Table B holds the same points as the rows below and some others, measured another way and shuffled. Each row below is followed by which row of B it is.
B (72 x 20):
-187 -91 215 86 -213 -158 -377 -137 15 364 248 188 231 305 30 -177 -63 -170 -213 251
112 195 -272 30 90 -188 -153 303 44 -339 -202 -177 -324 -329 142 86 31 -165 -603 -101
-336 166 122 30 -322 69 -204 71 -128 275 -152 313 331 256 -39 -327 -6 60 -86 -241
159 277 -97 -117 -36 7 -90 267 85 -507 -493 -110 -364 -372 -5 221 36 9 -215 -287
-329 262 201 14 -357 181 -11 -141 -4 548 88 301 305 481 -210 -271 -198 48 425 122
253 255 -145 -430 -26 -46 -176 103 60 49 43 -132 -241 283 307 26 -192 -291 -643 122
52 -64 -60 301 94 -290 -350 204 -25 -251 -183 -99 -8 -364 40 30 195 -64 -418 -164
-109 167 -40 -88 -213 -123 -252 29 10 -34 -58 -117 -270 -113 134 -69 -33 -75 -359 31
26 154 70 15 -162 13 108 -173 226 -229 -11 -13 -338 -82 -262 171 -196 35 555 389
124 31 -28 -37 332 -151 -167 185 43 -271 -116 -239 -188 -222 251 -17 120 109 -596 -181
142 191 -247 71 -105 -230 -246 195 23 -302 -211 -206 -340 -355 39 141 13 -221 -352 -4
357 339 -76 -178 48 136 285 -20 212 -343 -190 -141 -358 -8 -220 274 -231 74 566 203
-501 24 360 102 -502 -49 -355 -244 197 109 51 101 -296 -228 -141 10 -38 -5 85 264
-301 -28 148 132 -85 -123 -263 40 113 5 52 121 -93 -117 23 -75 14 -51 -384 82
-71 223 125 37 -151 132 -94 28 -113 462 -99 225 506 457 -131 -226 -55 61 252 -177
-298 67 38 42 -280 -189 -426 -23 -56 418 201 58 67 175 172 -264 -49 -227 -553 132
-543 -59 500 65 -210 83 -300 -126 86 392 93 350 222 209 -30 -236 15 143 -126 -17
-554 -57 464 355 -360 -7 -275 -162 238 -36 -91 210 -181 -406 -330 84 64 147 339 121
-151 127 95 52 -417 -87 -349 5 21 -207 -311 3 -218 -307 -93 60 56 -20 -9 -107
194 -85 166 -32 11 -132 -210 -42 151 -480 -193 -83 -269 -245 -15 211 37 39 -21 65
182 312 -26 -296 -111 109 34 43 124 -62 -118 11 -194 206 -14 109 -210 -102 12 93
-610 180 199 112 -206 101 -91 3 56 431 110 275 107 161 -60 -327 -67 112 -135 -9
-124 552 -130 -306 -411 234 214 -50 -18 237 -68 116 -93 423 -117 -218 -343 10 375 122
-56 377 -157 -14 -489 -31 -104 -90 -88 335 15 -10 6 256 -143 -147 -231 -197 313 220
225 -119 133 278 303 -115 -28 -36 68 -28 69 38 301 131 -173 29 17 94 317 153
61 62 85 -15 -296 -126 -312 -51 20 -238 -240 -73 -180 -190 -51 86 29 -22 50 -6
79 196 -36 -179 -18 -48 -100 -69 43 461 316 -50 65 498 139 -137 -237 -203 -231 321
-42 -102 173 234 22 -168 -259 46 88 -328 -199 -24 -97 -369 -84 94 148 96 -73 -76
-182 273 89 -321 8 198 5 173 12 -92 -264 84 -100 89 184 -208 -24 248 -396 -366
-51 -28 177 -49 87 -68 -330 137 19 145 -5 129 186 173 196 -96 51 -75 -627 -142
-116 -28 164 263 -171 -169 -292 -102 42 73 17 13 49 -100 -146 -15 35 -15 165 141
-79 139 46 170 -128 -51 -126 56 33 -153 -232 -10 -81 -229 -151 12 40 96 166 -89
584 72 -164 -85 352 -197 3 -35 111 -214 106 -406 -218 48 91 193 -113 -85 7 325
-154 214 129 -286 -47 76 -180 123 128 -144 -218 -72 -373 -164 217 9 5 99 -546 -216
-332 -149 321 216 44 -63 -278 7 4 289 119 287 398 198 16 -259 81 98 -273 -61
-392 -103 228 43 -413 -209 -561 -99 -21 306 156 193 71 123 142 -218 7 -216 -558 134
163 200 -140 186 18 -98 90 -58 161 46 158 -127 -152 21 -245 136 -203 -142 427 456
-679 194 300 241 49 213 6 91 126 577 122 311 251 137 -112 -303 -10 236 -92 -124
182 -113 137 57 -67 -217 -420 10 70 -163 -95 -16 -18 -89 20 169 61 -180 -249 64
-137 297 112 -339 -219 174 -44 81 162 -175 -248 117 -340 0 48 55 -128 32 -228 -103
97 -18 129 172 457 -9 -38 223 120 -25 -55 56 208 17 -6 48 90 106 -237 -151
191 629 -726 154 -378 -80 -80 566 -642 -82 -823 24 539 51 -72 -437 125 -46 3 -895
130 202 45 -182 93 87 11 20 -13 152 -34 -21 132 338 83 -132 -92 108 -3 -67
-491 36 394 50 -495 22 -390 -159 157 454 138 346 59 188 -120 -62 -108 -171 -71 217
52 -30 -51 204 -35 -286 -459 271 -44 -327 -320 -61 -64 -401 85 84 212 -144 -587 -274
230 -91 55 273 510 -147 -27 91 113 -137 35 -159 92 -122 -25 83 102 130 -28 39
100 132 -70 136 229 -66 19 143 5 -179 -153 -137 -10 -137 -19 -51 50 174 -3 -128
76 -62 229 158 379 -41 -95 12 180 45 81 -87 43 -40 -27 93 57 142 -38 63
158 -99 72 133 59 -189 -179 -29 1 -138 -7 23 128 53 -41 -23 11 -13 22 110
198 -58 -66 393 228 -249 -150 57 -38 15 34 -112 257 -36 -118 -27 80 -11 128 77
-193 -9 393 -176 296 168 -128 144 70 34 -159 170 188 149 213 -181 128 354 -504 -420
363 301 -195 -123 -365 -76 60 -192 96 -248 -72 -162 -366 56 -262 232 -302 -199 681 484
-55 290 23 -187 -84 109 -212 251 -72 329 -181 171 268 344 136 -148 -36 -103 -492 -343
-44 -23 -2 177 25 -212 -270 108 -48 -288 -205 -108 -72 -318 62 -87 158 108 -284 -172
408 31 136 -166 258 8 7 -10 231 -381 -131 -128 -221 -21 -22 295 -56 67 84 105
-134 57 244 101 -103 85 -3 -99 103 111 -3 245 185 227 -231 -63 -98 111 388 121
-373 17 364 152 -19 132 -57 -108 12 457 129 320 460 394 -118 -327 -26 249 214 -20
82 347 -35 -236 -326 119 16 -113 -49 381 53 124 186 602 -88 -157 -291 -128 329 201
-491 188 180 205 -295 63 -94 -122 21 599 203 236 239 282 -193 -299 -125 35 262 182
-163 160 -52 63 -210 -71 -146 75 -44 121 -22 134 91 123 -28 -179 -79 -100 -158 17
-381 106 148 -66 65 52 185 -29 214 -763 -258 -128 -738 -634 12 -77 41 550 -1 -66
-169 289 -310 14 -480 -193 -262 84 -279 282 -15 69 156 253 90 -408 -110 -255 -286 -4
-494 212 58 173 -479 -46 -225 -83 -54 477 122 184 103 151 -111 -309 -108 -85 35 145
251 373 -60 -161 -69 169 291 -45 172 -208 -177 -15 -228 126 -269 180 -259 58 668 210
-490 385 98 -47 -404 229 -72 146 -77 318 -267 341 198 196 -102 -313 -60 108 -30 -345
-123 65 343 -38 89 210 20 41 131 -21 -176 276 174 160 -118 -31 0 256 133 -179
-58 128 138 -8 -15 112 28 -30 -64 312 14 241 444 496 -90 -260 -91 134 240 -42
184 200 -42 -155 14 -47 -35 -55 236 159 257 -97 -264 229 13 170 -279 -292 -106 480
-203 365 195 -283 -132 283 67 -36 234 461 145 179 -85 433 -38 -12 -294 -47 3 195
54 188 -169 18 -246 -156 -239 93 -44 100 -23 31 13 121 10 -44 -108 -299 -226 105
114 49 255 8 395 108 -13 174 253 -351 -292 -50 -157 -281 -42 258 112 266 -90 -244
145 187 -168 18 214 -81 2 241 120 -385 -205 -166 -309 -301 46 135 7 9 -310 -93
Rows of B count from 0, top down.

27 -88 108 17 -154 44 306 -38 -101 88 -72 46 188 -95 233 21 -179 -35 191 232 33 116 -70 -220 161 : 58
-92 127 104 162 86 188 -191 -95 255 109 -243 -272 -195 -50 -75 -44 -33 -12 -69 125 -64 -13 -31 28 -9 : 28
-65 104 168 -99 101 300 -101 -2 162 97 -150 -197 5 103 175 -86 -74 -120 274 284 -31 -37 -96 -28 -175 : 20
-189 -206 205 298 -25 248 -34 -162 208 112 -248 -13 145 -2 208 -18 -264 -159 -91 332 227 128 -189 79 -119 : 15
-32 -107 109 215 -183 130 233 -132 -37 124 -247 -47 99 -186 161 -23 -266 -20 66 287 -11 126 -141 -121 197 : 21
236 -2 -416 97 -215 -346 90 87 -118 -138 211 118 12 -46 -47 6 191 275 -216 -307 6 82 21 116 228 : 9
52 164 56 -247 133 -2 3 142 115 -32 122 -15 46 189 109 30 157 -55 176 -11 83 -5 92 -200 -134 : 57
388 215 -296 -431 -146 -330 269 322 -224 -277 371 151 148 102 54 -43 339 164 232 -215 -108 8 130 -351 118 : 63
7 -40 18 77 137 -111 -117 -49 198 32 112 -6 11 49 1 133 167 40 -191 -157 177 20 84 -88 -5 : 48
247 52 -72 -353 24 -163 96 272 35 -355 303 241 323 259 135 -55 307 -61 73 -42 147 43 64 -392 -223 : 51
23 10 -117 -43 -205 -281 -110 29 30 -28 225 -39 -113 -52 -119 6 179 122 -53 -107 10 69 -18 154 181 : 29
-146 23 273 86 53 238 -10 -99 164 162 -237 -153 -3 -16 124 -26 -183 -133 110 331 10 41 -49 -82 -47 : 31
237 88 -382 -33 -347 -311 263 196 -178 -198 149 124 34 -73 -28 -37 109 206 -25 -217 41 167 -38 -70 273 : 71
178 -100 -105 -173 -244 -395 122 110 -111 -208 374 211 187 5 5 -4 235 80 -38 -49 23 99 50 -135 151 : 30
-95 100 237 -41 98 143 -174 -147 141 262 -90 -335 -194 -83 -7 15 6 -5 210 196 -197 -96 23 -26 100 : 65
-77 -210 128 300 -129 141 31 -183 93 87 -215 -34 117 -131 137 -38 -213 -49 -89 287 75 115 -179 7 65 : 13
57 -20 -31 9 -453 -76 410 -43 -283 156 -86 -73 6 -326 118 5 -232 101 338 180 -100 172 -169 -158 511 : 37
111 45 -36 -7 -136 35 -4 36 -19 -102 -45 -54 46 -6 33 -215 16 34 47 265 -249 -12 -42 50 -11 : 39
-253 -58 203 322 24 237 -54 -183 231 250 -308 -154 -78 -56 102 44 -277 -100 -73 228 163 111 -105 141 -4 : 6
81 -31 -146 136 -118 -294 10 30 89 -151 126 112 9 -40 -128 39 169 108 -339 -188 133 133 61 -47 127 : 53
-212 -287 578 22 -149 279 -115 -266 162 102 -203 -165 182 -175 137 -150 -206 -287 227 761 -98 40 -258 -195 -17 : 17
291 35 -204 -218 -170 -429 203 138 -203 -148 374 144 98 -33 -20 35 297 204 25 -195 -121 23 164 -216 271 : 55
174 218 -197 -121 -359 -370 327 221 -213 -166 133 96 -68 -94 -144 -104 90 158 7 -7 -216 148 150 -90 315 : 64
-71 72 151 -75 -58 203 -124 -136 10 290 -107 -353 -167 -113 99 -72 -97 23 399 302 -271 -96 -123 135 141 : 70
-168 -175 372 54 -37 107 -231 -236 205 152 -65 -202 -9 -135 11 -33 -32 -118 65 380 -55 -7 -126 -40 48 : 16
-167 -111 278 145 27 148 -182 -184 238 143 -140 -167 -23 -60 34 -4 -80 -114 -28 273 42 33 -94 -2 -19 : 27
365 65 -350 -317 -121 -392 -5 181 -190 -186 489 89 79 84 5 -48 427 267 86 -248 -210 -94 111 11 133 : 54
257 52 -274 -188 -67 -435 161 107 -150 -8 422 104 17 -7 8 199 318 259 20 -433 53 22 169 -166 310 : 24
189 31 -287 13 -87 -295 332 90 -197 62 218 168 69 14 138 174 72 224 -25 -309 94 94 149 -36 268 : 49
-210 2 216 170 69 312 16 -61 222 157 -294 -85 38 76 211 -5 -272 -176 65 296 209 111 -112 25 -164 : 69
-136 219 47 0 -52 157 15 10 9 267 -165 -233 -225 18 81 -77 -191 15 258 238 -177 5 13 297 67 : 52
-78 54 276 -149 41 121 39 -19 110 116 -51 -122 35 4 123 31 -38 -129 261 236 38 29 -18 -272 4 : 4
